Below is a small trained network, with its code and all its weights. Each question gives an input and a class and asks what happens when units are switched off, that is, made to give their printed mean instead of their output.

import numpy as np


def w(rows, s, z=0):
    codes = np.array(rows[::2]) - 128.0
    scale = np.full(codes.shape[1], s)
    scale[-1] = z or s
    return codes * scale


def norm(h):
    return h / np.sqrt((h * h).mean(-1, keepdims=True) + 1e-5)


def f(y):
    return np.maximum(y, 0)


def log_softmax(a):
    a = a - a.max(-1, keepdims=True)
    return a - np.log(np.exp(a).sum(-1, keepdims=True))


def net(x, mask):
    res = np.array(x, float).reshape(1, 6) / 4 @ E
    u = 0
    for l in range(3):
        y = f(norm(res) @ A[l][:, :-1].T + A[l][:, -1])
        res = res + np.where(mask[u : u + 10], y, B[l][:, -1]) @ B[l][:, :-1]
        u += 10
    return log_softmax(norm(res)[-1] @ U[:, :-1].T + U[:, -1])


A, B = {}, {}
E = w([
[124,179,88,141,188,98,115,136,174],'x0',
[254,135,102,141,130,88,106,104,80],'x1',
[147,76,166,152,96,98,72,105,241],'x2',
[158,154,130,113,152,216,80,134,131],'x3',
[113,133,123,196,112,130,95,151,109],'x4',
[151,188,234,125,134,109,130,177,130],'x5',
],0.0079)
A[0] = w([
[151,124,134,151,136,203,125,114,150,17],'L0N1',
[135,156,137,129,129,172,117,104,130,20],'L0N2',
[146,107,115,118,140,163,103,139,138,138],'L0N3',
[93,113,109,157,108,63,209,125,94,109],'L0N4',
[140,154,111,113,138,206,115,118,113,92],'L0N5',
[123,110,137,138,52,163,124,89,85,27],'L0N6',
[138,108,137,12,148,126,150,110,134,56],'L0N7',
[138,94,189,135,108,145,138,119,96,173],'L0N8',
[117,132,128,150,123,173,170,144,162,3],'L0N9',
[98,122,125,201,101,135,84,165,80,56],'L0N10',
],0.011,0.0043)
B[0] = w([
[156,102,181,168,171,175,149,201,129,153],'L0N1',
[195,120,152,91,171,151,134,137,142,140],'L0N2',
[171,54,114,133,147,90,157,135,154,178],'L0N3',
[155,76,158,143,207,165,131,175,135,254],'L0N4',
[153,85,144,189,191,145,153,213,115,204],'L0N5',
[146,165,50,50,98,115,132,197,168,183],'L0N6',
[148,181,109,241,67,188,172,60,165,200],'L0N7',
[135,180,48,38,145,78,115,178,198,222],'L0N8',
[57,102,152,94,116,100,149,126,165,141],'L0N9',
[179,183,122,164,94,196,244,1,188,187],'L0N10',
],0.0073,0.0052)
A[1] = w([
[76,158,117,98,161,127,164,136,2,3],'L1N1',
[143,132,154,40,150,148,190,63,122,124],'L1N2',
[113,197,78,168,221,87,102,124,162,56],'L1N3',
[206,99,52,97,149,118,72,52,73,129],'L1N4',
[132,182,119,130,154,133,208,195,98,157],'L1N5',
[143,149,142,218,85,134,177,109,136,151],'L1N6',
[143,47,152,145,151,105,129,144,104,122],'L1N7',
[88,102,114,163,63,31,208,154,85,115],'L1N8',
[148,194,162,84,136,81,89,184,135,74],'L1N9',
[162,90,162,73,34,167,175,130,85,86],'L1N10',
],0.0086,0.0051)
B[1] = w([
[168,81,97,91,139,175,75,1,65,156],'L1N1',
[133,173,96,155,158,138,145,102,121,169],'L1N2',
[155,141,34,18,54,132,140,177,171,173],'L1N3',
[114,143,176,172,66,86,177,187,78,200],'L1N4',
[138,103,138,106,117,131,28,79,114,254],'L1N5',
[163,193,138,107,147,155,149,63,155,180],'L1N6',
[146,112,152,131,140,118,135,148,109,157],'L1N7',
[181,157,137,82,222,181,133,178,172,163],'L1N8',
[118,168,177,90,118,110,103,145,91,173],'L1N9',
[125,184,63,98,120,122,97,149,189,155],'L1N10',
],0.0096,0.0079)
A[2] = w([
[42,132,86,74,83,148,157,162,147,42],'L2N1',
[1,130,141,84,153,147,129,58,178,5],'L2N2',
[188,176,170,103,173,155,101,163,65,113],'L2N3',
[22,103,138,142,162,208,132,151,128,109],'L2N4',
[110,63,45,200,121,134,203,100,128,93],'L2N5',
[128,116,124,101,222,45,188,103,144,121],'L2N6',
[174,182,177,145,101,82,112,103,119,136],'L2N7',
[94,25,45,157,98,143,161,163,97,33],'L2N8',
[139,67,191,139,74,47,61,119,240,62],'L2N9',
[130,120,113,104,191,119,185,157,136,102],'L2N10',
],0.0097,0.0022)
B[2] = w([
[177,151,86,106,133,64,158,187,100,175],'L2N1',
[156,150,140,171,39,50,166,115,34,187],'L2N2',
[64,38,104,197,120,105,144,107,203,255],'L2N3',
[235,101,153,217,115,39,185,161,53,182],'L2N4',
[50,196,243,93,143,159,86,77,187,195],'L2N5',
[198,128,170,234,127,204,61,170,176,175],'L2N6',
[9,135,161,117,118,123,210,147,91,212],'L2N7',
[10,151,232,74,186,81,76,141,148,184],'L2N8',
[125,84,30,121,180,203,94,49,2,231],'L2N9',
[144,93,147,111,92,165,114,158,203,169],'L2N10',
],0.0076,0.0072)
U = w([
[126,75,69,123,160,177,70,25,30,225],'0',
[197,65,171,190,192,165,111,188,189,190],'1',
[144,130,157,188,61,5,199,161,44,3],'2',
[146,236,107,162,93,180,183,40,184,148],'3',
[135,161,37,19,83,95,73,190,161,53],'4',
[5,160,231,92,143,95,73,110,129,161],'5',
],0.014,0.00048)

Each question gives the input, the list of numbers given to net, and the class t.
The units are the neurons (one row each of A and B). Each row of codes is followed by its name. A weight is (code - 128) times the scale printed after its matrix; where a second scale follows, it is the last column's (A, B and U).
mask holds one flag per neuron, layer by layer. A switched-off neuron (its flag False) gives its mean, the last column of its row in B, instead of its output. The means were averaged over made-up inputs and are rounded, as every weight is.
A unit's drop is (log p(t) with every unit on - log p(t) with that unit switched off) / (log p(t) with every unit on - log p(t) with every unit switched off).
The circuit of an input: a set's keep is (log p(t) with only the set's units on - log p(t) with every unit switched off) / (log p(t) with every unit on - log p(t) with every unit switched off). Starting from the 12 units with the biggest drops (on a tie, the unit counted first), units are removed one at a time, each time the one whose removal leaves the highest keep (on an exact tie, the one counted first), for as long as the keep stays at least 0.8.
units of the circuit, in order: the units of the circuit, biggest drop first
top k neurons: the k neurons with the biggest drops, biggest first
top k neurons in layer l: the k neurons of layer l with the biggest drops, biggest first
input [1,-4,5,-1,7,1], class 3: top 2 neurons : (L0N10; L1N6)
input [-5,-2,1,8,-8,-4], class 1: top 2 neurons : (L0N5; L0N1)
input [7,1,3,2,-6,4], class 4: units of the circuit, in order : (L1N3)
input [7,-7,-2,-6,3,7], class 2: top 4 neurons : (L0N8; L2N2; L2N4; L0N6)
input [4,-6,-8,2,-8,7], class 0: top 2 neurons : (L1N5; L1N1)
input [-3,-6,-1,-7,-6,1], class 1: units of the circuit, in order : (L0N4; L2N6)
input [-3,-6,-6,-1,2,1], class 0: top 3 neurons : (L1N1; L1N5; L1N4)
input [-6,-3,1,-4,-3,-8], class 5: top 2 neurons in layer 2 : (L2N8; L2N5)
input [-8,-3,7,8,-4,-8], class 1: top 3 neurons : (L0N1; L1N5; L0N5)
input [3,-5,6,-3,6,2], class 0: top 2 neurons : (L2N9; L0N7)
input [6,-8,5,-8,8,5], class 1: top 2 neurons : (L1N8; L1N5)
input [6,7,-5,6,-2,8], class 5: top 3 neurons : (L1N9; L2N4; L2N7)
input [4,-5,0,-7,8,-2], class 3: top 2 neurons in layer 0 : (L0N10; L0N5)
input [8,-8,-4,-3,-6,0], class 2: units of the circuit, in order : (L2N2)
input [0,-6,-3,-6,0,-8], class 5: top 4 neurons : (L2N8; L2N5; L0N4; L1N6)
input [-7,-7,6,-2,-7,7], class 2: top 3 neurons in layer 2 : (L2N2; L2N1; L2N5)
input [2,4,6,-2,-8,8], class 3: top 2 neurons : (L0N7; L1N5)
input [-8,-6,-5,1,-5,8], class 4: units of the circuit, in order : (L0N8; L1N10)
input [-5,4,-8,-6,2,7], class 0: top 2 neurons : (L1N1; L1N5)
input [-6,4,2,5,-7,5], class 3: units of the circuit, in order : (L0N7)
input [-6,-8,-3,-6,7,-8], class 2: top 2 neurons in layer 2 : (L2N4; L2N2)
input [4,6,-5,3,-8,3], class 3: top 2 neurons in layer 2 : (L2N4; L2N9)
input [6,1,5,3,2,-5], class 4: top 4 neurons in layer 1 : (L1N3; L1N5; L1N1; L1N4)
